Below are the code and all the weights of a small trained network. Each question names an input and a class and asks about switching units off, where a switched-off unit gives its printed mean instead of its output.

import numpy as np


def w(rows, s, z=0):
    codes = np.array(rows[::2]) - 128.0
    scale = np.full(codes.shape[1], s)
    scale[-1] = z or s
    return codes * scale


def norm(h):
    return h / np.sqrt((h * h).mean(-1, keepdims=True) + 1e-5)


def f(y):
    return y / 2 * (1 + np.tanh(0.7978845608 * (y + 0.044715 * y**3)))


def log_softmax(a):
    a = a - a.max(-1, keepdims=True)
    return a - np.log(np.exp(a).sum(-1, keepdims=True))


def net(x, mask):
    res = np.array(x, float).reshape(1, 6) / 4 @ E
    u = 0
    for l in range(2):
        y = f(norm(res) @ A[l][:, :-1].T + A[l][:, -1])
        res = res + np.where(mask[u : u + 5], y, B[l][:, -1]) @ B[l][:, :-1]
        u += 5
    return log_softmax(norm(res)[-1] @ U[:, :-1].T + U[:, -1])


A, B = {}, {}
E = w([
[75,151,48,150,148,1,93],'x0',
[166,176,113,152,46,101,193],'x1',
[225,100,144,190,130,85,132],'x2',
[106,153,172,111,80,128,47],'x3',
[138,116,120,126,124,128,131],'x4',
[156,106,104,115,122,120,131],'x5',
],0.0075)
A[0] = w([
[192,166,163,128,134,96,57,82],'0.n0',
[132,151,106,165,46,181,1,68],'0.n1',
[177,122,167,177,175,100,135,7],'0.n2',
[168,84,160,163,125,101,118,1],'0.n3',
[133,85,154,110,222,133,79,75],'0.n4',
],0.0099,0.0026)
B[0] = w([
[103,81,91,100,119,84,186,210],'0.n0',
[174,56,73,173,201,186,212,245],'0.n1',
[44,44,191,146,72,136,200,200],'0.n2',
[51,106,109,1,46,192,151,172],'0.n3',
[162,200,107,177,34,138,129,254],'0.n4',
],0.0095,0.0034)
A[1] = w([
[93,143,94,69,150,158,141,45],'1.n0',
[190,122,245,59,88,173,116,51],'1.n1',
[150,103,122,203,80,128,178,72],'1.n2',
[166,97,147,120,158,185,158,205],'1.n3',
[165,151,160,133,78,142,118,253],'1.n4',
],0.011,0.0023)
B[1] = w([
[93,50,127,73,59,171,125,145],'1.n0',
[178,117,181,68,198,70,159,215],'1.n1',
[87,169,132,112,125,192,101,254],'1.n2',
[66,128,70,135,126,84,119,230],'1.n3',
[104,156,65,218,124,92,1,183],'1.n4',
],0.0093,0.0066)
U = w([
[135,127,158,107,232,2,134,254],'0',
[95,91,72,177,162,171,186,81],'1',
[57,81,200,74,21,123,153,65],'2',
[169,192,115,203,96,144,44,92],'3',
],0.0096,0.0029)

Each question gives the input, the list of numbers given to net, and the class t.
The units are the neurons (one row each of A and B). Each row of codes is followed by its name. A weight is (code - 128) times the scale printed after its matrix; where a second scale follows, it is the last column's (A, B and U).
mask holds one flag per neuron, layer by layer. A switched-off neuron (its flag False) gives its mean, the last column of its row in B, instead of its output. The means were averaged over made-up inputs and are rounded, as every weight is.
A unit's drop is (log p(t) with every unit on - log p(t) with that unit switched off) / (log p(t) with every unit on - log p(t) with every unit switched off).
The circuit of an input: a set's keep is (log p(t) with only the set's units on - log p(t) with every unit switched off) / (log p(t) with every unit on - log p(t) with every unit switched off). Starting from all 10 units, units are removed one at a time, each time the one whose removal leaves the highest keep (on an exact tie, the one counted first), for as long as the keep stays at least 0.8.
units of the circuit, in order: the units of the circuit, biggest drop first
unit that matters most: the unit with the biggest drop
k most important neurons: the k neurons with the biggest drops, biggest first
top k neurons in layer l: the k neurons of layer l with the biggest drops, biggest first
input [-1,1,-1,-1,8,-6], class 0: top 2 neurons in layer 0	[0.n4 0.n0]
input [6,-7,4,7,1,-2], class 1: unit that matters most	0.n1
input [1,5,6,1,-4,-1], class 2: units of the circuit, in order	[0.n2 0.n3]
input [7,-2,-8,-7,8,-6], class 2: top 3 neurons in layer 1	[1.n0 1.n1 1.n4]
input [-7,-1,6,-7,-8,-3], class 0: 2 most important neurons	[1.n1 0.n1]
input [-7,1,8,-7,-1,3], class 2: units of the circuit, in order	[0.n2 0.n1]
input [2,5,-7,-5,6,-6], class 2: units of the circuit, in order	[1.n0 0.n1]
input [-2,-7,-5,5,2,-5], class 3: units of the circuit, in order	[0.n4 0.n2]
input [7,-1,8,3,-7,-7], class 2: 2 most important neurons	[0.n2 1.n1]
input [-1,8,-4,-2,7,3], class 3: units of the circuit, in order	[0.n1 1.n4 0.n0]
input [4,5,6,6,3,2], class 1: units of the circuit, in order	[0.n0 0.n1 1.n1]
input [-5,3,-1,-3,-4,7], class 0: 3 most important neurons	[1.n1 0.n4 0.n1]
input [0,5,-3,7,5,-6], class 1: top 2 neurons in layer 0	[0.n1 0.n4]
input [-7,4,-1,-3,-5,-1], class 0: 2 most important neurons	[1.n1 0.n4]
input [-8,0,5,-5,0,5], class 0: units of the circuit, in order	[1.n1 0.n1]
input [-8,-8,-2,4,-3,1], class 0: units of the circuit, in order	[1.n1]
input [-5,-6,2,-1,0,-5], class 3: 2 most important neurons	[0.n4 1.n4]
input [0,5,1,-4,0,-3], class 3: top 2 neurons in layer 0	[0.n1 0.n0]
input [4,5,5,7,-7,-6], class 1: units of the circuit, in order	[0.n1 0.n0 1.n2]
input [-8,8,2,-1,4,6], class 0: 2 most important neurons	[1.n1 0.n4]
input [-4,4,8,0,4,5], class 2: 3 most important neurons	[0.n2 0.n3 1.n2]
input [5,-8,-5,-4,-2,8], class 3: 2 most important neurons	[0.n4 1.n1]
input [0,-7,-2,-2,-5,5], class 3: units of the circuit, in order	[0.n4]
input [-6,8,-5,1,-1,-3], class 3: 2 most important neurons	[1.n4 0.n3]
input [-4,7,3,0,-1,0], class 3: 2 most important neurons	[1.n4 1.n2]
input [0,-8,8,-3,-7,4], class 2: units of the circuit, in order	[0.n2 0.n3]
